Below is a small trained network, with its code and all its weights. Each question gives an input and a class and asks what happens when units are switched off, that is, made to give their printed mean instead of their output.

import numpy as np


def w(rows, s, z=0):
    codes = np.array(rows[::2]) - 128.0
    scale = np.full(codes.shape[1], s)
    scale[-1] = z or s
    return codes * scale


def f(y):
    return y / 2 * (1 + np.tanh(0.7978845608 * (y + 0.044715 * y**3)))


def log_softmax(a):
    a = a - a.max(-1, keepdims=True)
    return a - np.log(np.exp(a).sum(-1, keepdims=True))


def net(x, mask):
    res = np.array(x, float).reshape(1, 6) / 4 @ E
    y = f(res @ A[0][:, :-1].T + A[0][:, -1])
    res = res + np.where(mask, y, B[0][:, -1]) @ B[0][:, :-1]
    return log_softmax(res[-1] @ U[:, :-1].T + U[:, -1])


A, B = {}, {}
E = w([
[112,74,190,67,53,194,117,41,136],'x0',
[111,166,136,165,129,138,119,111,106],'x1',
[254,100,147,190,194,194,132,93,161],'x2',
[142,111,141,117,118,110,140,144,149],'x3',
[229,190,82,64,48,201,173,136,130],'x4',
[184,86,163,161,110,164,92,217,42],'x5',
],0.0094)
A[0] = w([
[187,208,53,133,86,142,155,170,133,183],'n1',
[50,104,81,95,87,136,88,152,99,84],'n2',
[190,102,162,153,200,196,88,73,168,122],'n3',
[127,66,155,148,70,169,90,204,2,81],'n4',
[125,94,229,64,71,166,57,32,128,5],'n5',
[82,145,69,100,130,107,165,38,196,72],'n6',
[80,68,141,150,194,104,88,134,138,83],'n7',
[75,144,149,79,71,92,97,142,93,83],'n8',
[152,145,113,96,53,206,142,122,166,112],'n9',
[87,73,187,160,161,102,92,101,139,65],'n10',
],0.0087,0.0031)
B[0] = w([
[41,111,200,52,159,158,99,144,108,241],'n1',
[158,174,64,147,77,149,155,140,166,193],'n2',
[128,158,57,222,22,163,163,230,192,255],'n3',
[228,90,162,191,175,89,159,3,172,241],'n4',
[48,160,128,135,214,33,2,144,211,250],'n5',
[230,105,155,182,144,42,231,84,44,230],'n6',
[68,113,136,44,143,198,189,193,9,203],'n7',
[161,159,50,158,62,112,167,190,162,202],'n8',
[77,73,168,84,155,173,126,166,52,216],'n9',
[55,68,186,138,53,190,144,105,58,207],'n10',
],0.0075,0.0084)
U = w([
[82,107,194,88,95,170,144,143,69,95],'0',
[151,149,46,174,8,119,146,188,171,31],'1',
[210,110,153,153,160,72,178,39,108,103],'2',
[91,150,120,134,221,56,55,198,151,252],'3',
],0.011,0.0023)

Each question gives the input, the list of numbers given to net, and the class t.
The units are the neurons (one row each of A and B). Each row of codes is followed by its name. A weight is (code - 128) times the scale printed after its matrix; where a second scale follows, it is the last column's (A, B and U).
mask holds one flag per neuron, in row order. A switched-off neuron (its flag False) gives its mean, the last column of its row in B, instead of its output. The means were averaged over made-up inputs and are rounded, as every weight is.
A unit's drop is (log p(t) with every unit on - log p(t) with that unit switched off) / (log p(t) with every unit on - log p(t) with every unit switched off).
The circuit of an input: a set's keep is (log p(t) with only the set's units on - log p(t) with every unit switched off) / (log p(t) with every unit on - log p(t) with every unit switched off). Starting from all 10 units, units are removed one at a time, each time the one whose removal leaves the highest keep (on an exact tie, the one counted first), for as long as the keep stays at least 0.8.
units of the circuit, in order: the units of the circuit, biggest drop first
unit that matters most: the unit with the biggest drop
top k neurons: the k neurons with the biggest drops, biggest first
drop of u: that unit's drop, to one decimal
input [-5,-2,-4,-8,7,0], class 0: unit that matters most -> n1
input [-8,5,-3,6,-8,6], class 0: top 3 neurons -> [n7; n10; n5]
input [-8,6,2,-6,7,0], class 3: top 2 neurons -> [n10; n7]
input [1,3,4,-8,5,-4], class 0: top 3 neurons -> [n9; n1; n4]
input [-1,-3,-3,8,-5,5], class 0: top 4 neurons -> [n7; n6; n10; n5]
input [5,0,-1,7,-1,-6], class 2: top 3 neurons -> [n6; n1; n3]
input [-3,-7,3,8,-5,-4], class 0: units of the circuit, in order -> [n7; n5]
input [4,-7,6,-5,-5,-4], class 1: top 3 neurons -> [n3; n1; n9]
input [3,-4,-7,-6,-4,7], class 1: top 3 neurons -> [n8; n2; n6]
input [-2,-2,-7,-4,-6,-7], class 1: top 2 neurons -> [n8; n2]
input [-3,-2,5,-5,-2,5], class 1: top 3 neurons -> [n3; n6; n5]
input [-1,-7,3,5,-3,4], class 2: units of the circuit, in order -> [n5; n1]
input [-6,-2,2,8,4,6], class 2: top 2 neurons -> [n4; n5]
input [-8,4,-3,2,6,-7], class 3: units of the circuit, in order -> [n1]
input [-6,-3,-3,-8,-1,-8], class 2: drop of n6 -> 0.6
input [4,7,-7,-5,5,6], class 1: drop of n6 -> 0.5
input [-1,-2,8,-7,-2,-4], class 1: drop of n3 -> 0.6
